Below is a small trained network, with its code and all its weights. Each question gives an input and a class and asks what happens when units are switched off, that is, made to give their printed mean instead of their output.

import numpy as np


def w(rows, s, z=0):
    codes = np.array(rows[::2]) - 128.0
    scale = np.full(codes.shape[1], s)
    scale[-1] = z or s
    return codes * scale


def f(y):
    return np.maximum(y, 0)


def log_softmax(a):
    a = a - a.max(-1, keepdims=True)
    return a - np.log(np.exp(a).sum(-1, keepdims=True))


def net(x, mask):
    res = np.array(x, float).reshape(1, 4) / 4 @ E
    y = f(res @ A[0][:, :-1].T + A[0][:, -1])
    res = res + np.where(mask, y, B[0][:, -1]) @ B[0][:, :-1]
    return log_softmax(res[-1] @ U[:, :-1].T + U[:, -1])


A, B = {}, {}
E = w([
[221,199,92],'x0',
[192,82,179],'x1',
[164,98,11],'x2',
[128,128,129],'x3',
],0.013)
A[0] = w([
[115,56,202,128],'neuron 0',
[140,71,145,85],'neuron 1',
[193,147,152,75],'neuron 2',
[156,239,120,153],'neuron 3',
[117,126,110,182],'neuron 4',
[219,172,85,38],'neuron 5',
[144,175,57,175],'neuron 6',
[114,65,74,124],'neuron 7',
[83,88,95,130],'neuron 8',
[76,130,98,165],'neuron 9',
[96,173,153,14],'neuron 10',
[180,107,115,127],'neuron 11',
[93,51,55,135],'neuron 12',
[194,138,80,3],'neuron 13',
[185,145,133,152],'neuron 14',
[218,123,166,59],'neuron 15',
[120,187,158,119],'neuron 16',
[143,206,167,173],'neuron 17',
[153,75,158,143],'neuron 18',
[138,141,81,206],'neuron 19',
[129,90,145,146],'neuron 20',
[232,126,105,131],'neuron 21',
[163,221,147,212],'neuron 22',
[91,184,143,97],'neuron 23',
[136,52,151,128],'neuron 24',
[53,106,214,215],'neuron 25',
[51,158,116,155],'neuron 26',
[70,76,196,134],'neuron 27',
[128,200,128,168],'neuron 28',
[119,233,72,43],'neuron 29',
[2,177,91,171],'neuron 30',
[163,146,103,43],'neuron 31',
[176,12,187,84],'neuron 32',
],0.016,0.003)
B[0] = w([
[101,132,57,207],'neuron 0',
[167,172,72,157],'neuron 1',
[91,42,254,171],'neuron 2',
[200,213,130,204],'neuron 3',
[119,83,147,147],'neuron 4',
[85,211,158,207],'neuron 5',
[105,140,105,198],'neuron 6',
[185,45,110,179],'neuron 7',
[149,47,197,170],'neuron 8',
[56,70,187,171],'neuron 9',
[149,175,81,165],'neuron 10',
[75,138,151,167],'neuron 11',
[190,19,114,196],'neuron 12',
[82,193,126,185],'neuron 13',
[127,158,207,172],'neuron 14',
[94,58,249,186],'neuron 15',
[153,128,139,174],'neuron 16',
[217,96,163,190],'neuron 17',
[150,100,51,167],'neuron 18',
[84,133,108,175],'neuron 19',
[123,148,79,155],'neuron 20',
[98,187,189,207],'neuron 21',
[204,123,161,201],'neuron 22',
[150,158,141,173],'neuron 23',
[160,147,25,172],'neuron 24',
[79,148,128,248],'neuron 25',
[106,163,229,190],'neuron 26',
[44,198,90,221],'neuron 27',
[222,159,97,174],'neuron 28',
[149,169,86,194],'neuron 29',
[116,128,201,229],'neuron 30',
[73,237,158,159],'neuron 31',
[130,136,9,202],'neuron 32',
],0.007,0.017)
U = w([
[41,179,190,173],'0',
[248,195,136,1],'1',
[73,175,76,25],'2',
[199,135,202,242],'3',
[84,59,161,164],'4',
[158,236,83,17],'5',
[213,125,57,222],'6',
],0.012,0.0022)

Each question gives the input, the list of numbers given to net, and the class t.
The units are the neurons (one row each of A and B). Each row of codes is followed by its name. A weight is (code - 128) times the scale printed after its matrix; where a second scale follows, it is the last column's (A, B and U).
mask holds one flag per neuron, in row order. A switched-off neuron (its flag False) gives its mean, the last column of its row in B, instead of its output. The means were averaged over made-up inputs and are rounded, as every weight is.
A unit's drop is (log p(t) with every unit on - log p(t) with that unit switched off) / (log p(t) with every unit on - log p(t) with every unit switched off).
The circuit of an input: a set's keep is (log p(t) with only the set's units on - log p(t) with every unit switched off) / (log p(t) with every unit on - log p(t) with every unit switched off). Starting from the 12 units with the biggest drops (on a tie, the unit counted first), units are removed one at a time, each time the one whose removal leaves the highest keep (on an exact tie, the one counted first), for as long as the keep stays at least 0.8.
units of the circuit, in order: the units of the circuit, biggest drop first
k most important neurons: the k neurons with the biggest drops, biggest first
drop when u is switched off: that unit's drop, to one decimal
input [8,4,0,-1], class 3: units of the circuit, in order -> [neuron 15]
input [1,-4,0,1], class 1: units of the circuit, in order -> [neuron 27; neuron 25]
input [5,6,-1,-3], class 3: 3 most important neurons -> [neuron 27; neuron 25; neuron 22]
input [6,6,-3,3], class 3: 2 most important neurons -> [neuron 15; neuron 2]
input [1,-3,0,8], class 1: 2 most important neurons -> [neuron 27; neuron 25]
input [0,5,-8,-2], class 2: 2 most important neurons -> [neuron 32; neuron 0]
input [-8,6,0,-7], class 2: 2 most important neurons -> [neuron 27; neuron 25]
input [1,7,4,-3], class 0: 2 most important neurons -> [neuron 15; neuron 21]
input [0,-1,5,-3], class 4: drop when neuron 12 is switched off -> 0.2
input [5,2,0,4], class 3: drop when neuron 31 is switched off -> -0.1
input [2,1,5,-2], class 0: drop when neuron 32 is switched off -> 0.2
input [7,5,-3,3], class 3: drop when neuron 15 is switched off -> 0.2
